Here is a tiny trained network, its code and every weight. The questions are about switching its units off for an input and a class, where a switched-off unit gives its printed mean instead of its output.

import numpy as np


def w(rows, s, z=0):
    codes = np.array(rows[::2]) - 128.0
    scale = np.full(codes.shape[1], s)
    scale[-1] = z or s
    return codes * scale


def f(y):
    return np.maximum(y, 0)


def log_softmax(a):
    a = a - a.max(-1, keepdims=True)
    return a - np.log(np.exp(a).sum(-1, keepdims=True))


def net(x, mask):
    res = np.array(x, float).reshape(1, 7) / 4 @ E
    y = f(res @ A[0][:, :-1].T + A[0][:, -1])
    res = res + np.where(mask, y, B[0][:, -1]) @ B[0][:, :-1]
    return log_softmax(res[-1] @ U[:, :-1].T + U[:, -1])


A, B = {}, {}
E = w([
[121,41,131,99,88,134,196],'x0',
[163,154,98,13,139,205,70],'x1',
[110,246,33,88,117,156,173],'x2',
[74,123,160,122,80,196,199],'x3',
[58,69,193,97,165,133,108],'x4',
[188,101,254,144,59,120,111],'x5',
[59,107,141,72,44,148,103],'x6',
],0.0069)
A[0] = w([
[190,41,227,104,91,121,137,160],'neuron 1',
[187,94,141,68,168,72,119,207],'neuron 2',
[100,136,95,229,156,147,116,128],'neuron 3',
[245,236,160,165,49,102,125,152],'neuron 4',
[184,96,196,142,169,29,28,159],'neuron 5',
[126,162,87,1,192,174,196,136],'neuron 6',
[91,72,136,117,92,90,214,70],'neuron 7',
[16,214,150,29,99,205,129,252],'neuron 8',
[118,168,175,169,143,95,170,144],'neuron 9',
[68,64,163,150,67,199,97,97],'neuron 10',
[159,199,136,166,17,177,83,120],'neuron 11',
[164,64,187,142,93,164,108,139],'neuron 12',
[146,100,84,48,20,177,22,244],'neuron 13',
],0.0091,0.0029)
B[0] = w([
[130,54,207,235,110,158,128,244],'neuron 1',
[112,167,204,125,141,124,68,188],'neuron 2',
[123,125,88,61,58,100,169,178],'neuron 3',
[187,202,210,152,203,177,225,212],'neuron 4',
[123,144,161,32,93,145,18,244],'neuron 5',
[94,209,125,106,176,194,26,223],'neuron 6',
[79,107,43,203,143,165,159,186],'neuron 7',
[172,185,116,13,155,61,39,255],'neuron 8',
[164,128,61,78,138,143,105,174],'neuron 9',
[155,97,76,133,75,63,192,198],'neuron 10',
[164,107,170,53,128,75,188,189],'neuron 11',
[127,93,202,184,127,130,139,205],'neuron 12',
[161,97,180,2,85,24,105,230],'neuron 13',
],0.011,0.0093)
U = w([
[168,128,148,68,124,64,134,150],'0',
[91,78,96,179,112,130,140,1],'1',
[150,62,234,139,108,124,89,112],'2',
[116,153,116,39,138,113,1,244],'3',
[166,169,151,137,184,172,179,118],'4',
],0.0088,0.0017)

Each question gives the input, the list of numbers given to net, and the class t.
The units are the neurons (one row each of A and B). Each row of codes is followed by its name. A weight is (code - 128) times the scale printed after its matrix; where a second scale follows, it is the last column's (A, B and U).
mask holds one flag per neuron, in row order. A switched-off neuron (its flag False) gives its mean, the last column of its row in B, instead of its output. The means were averaged over made-up inputs and are rounded, as every weight is.
A unit's drop is (log p(t) with every unit on - log p(t) with that unit switched off) / (log p(t) with every unit on - log p(t) with every unit switched off).
The circuit of an input: a set's keep is (log p(t) with only the set's units on - log p(t) with every unit switched off) / (log p(t) with every unit on - log p(t) with every unit switched off). Starting from the 12 units with the biggest drops (on a tie, the unit counted first), units are removed one at a time, each time the one whose removal leaves the highest keep (on an exact tie, the one counted first), for as long as the keep stays at least 0.8.
circuit, biggest first: the units of the circuit, biggest drop first
unit that matters most: the unit with the biggest drop
k most important neurons: the k neurons with the biggest drops, biggest first
drop when u is switched off: that unit's drop, to one decimal
input [-3,-8,8,0,0,3,7], class 0: circuit, biggest first => neuron 6; neuron 11
input [6,-2,2,4,-8,7,-8], class 4: most important neuron => neuron 4
input [6,-2,0,-5,5,-5,1], class 1: 2 most important neurons => neuron 8; neuron 5
input [-7,-1,6,6,-5,3,7], class 0: 3 most important neurons => neuron 11; neuron 4; neuron 5
input [6,-1,1,2,-3,6,-8], class 4: 3 most important neurons => neuron 4; neuron 13; neuron 5
input [-8,0,0,3,-8,-2,5], class 0: circuit, biggest first => neuron 11; neuron 5
input [4,-2,-2,8,6,0,5], class 1: circuit, biggest first => neuron 7; neuron 10
input [4,0,6,-5,0,5,1], class 0: circuit, biggest first => neuron 5; neuron 6
input [2,-4,-1,4,7,0,6], class 1: circuit, biggest first => neuron 7; neuron 10; neuron 5
input [-8,-7,-5,6,-7,5,2], class 4: 3 most important neurons => neuron 4; neuron 13; neuron 9
input [2,-4,3,2,1,2,-3], class 4: circuit, biggest first => neuron 13; neuron 5
input [0,5,-2,0,2,4,4], class 2: 2 most important neurons => neuron 1; neuron 12
input [-6,0,4,-2,-3,-1,2], class 0: 3 most important neurons => neuron 5; neuron 4; neuron 11
input [8,-7,-1,5,-2,2,-2], class 1: unit that matters most => neuron 7
input [-5,5,-8,-6,3,3,3], class 2: 2 most important neurons => neuron 1; neuron 8
input [-7,-8,-4,2,5,-1,-5], class 3: 2 most important neurons => neuron 5; neuron 9
input [7,-3,7,4,-4,-3,-6], class 4: 3 most important neurons => neuron 5; neuron 13; neuron 8
input [-7,-7,-8,-8,-2,4,-8], class 3: 3 most important neurons => neuron 5; neuron 9; neuron 3
input [-1,-2,6,-2,-6,-5,-1], class 4: drop when neuron 8 is switched off => 0.2
input [-5,3,5,5,-6,1,-5], class 4: circuit, biggest first => neuron 4
input [-7,6,2,3,-3,8,-8], class 4: drop when neuron 4 is switched off => 0.5
input [8,3,3,-4,3,4,-4], class 2: drop when neuron 8 is switched off => 0.3
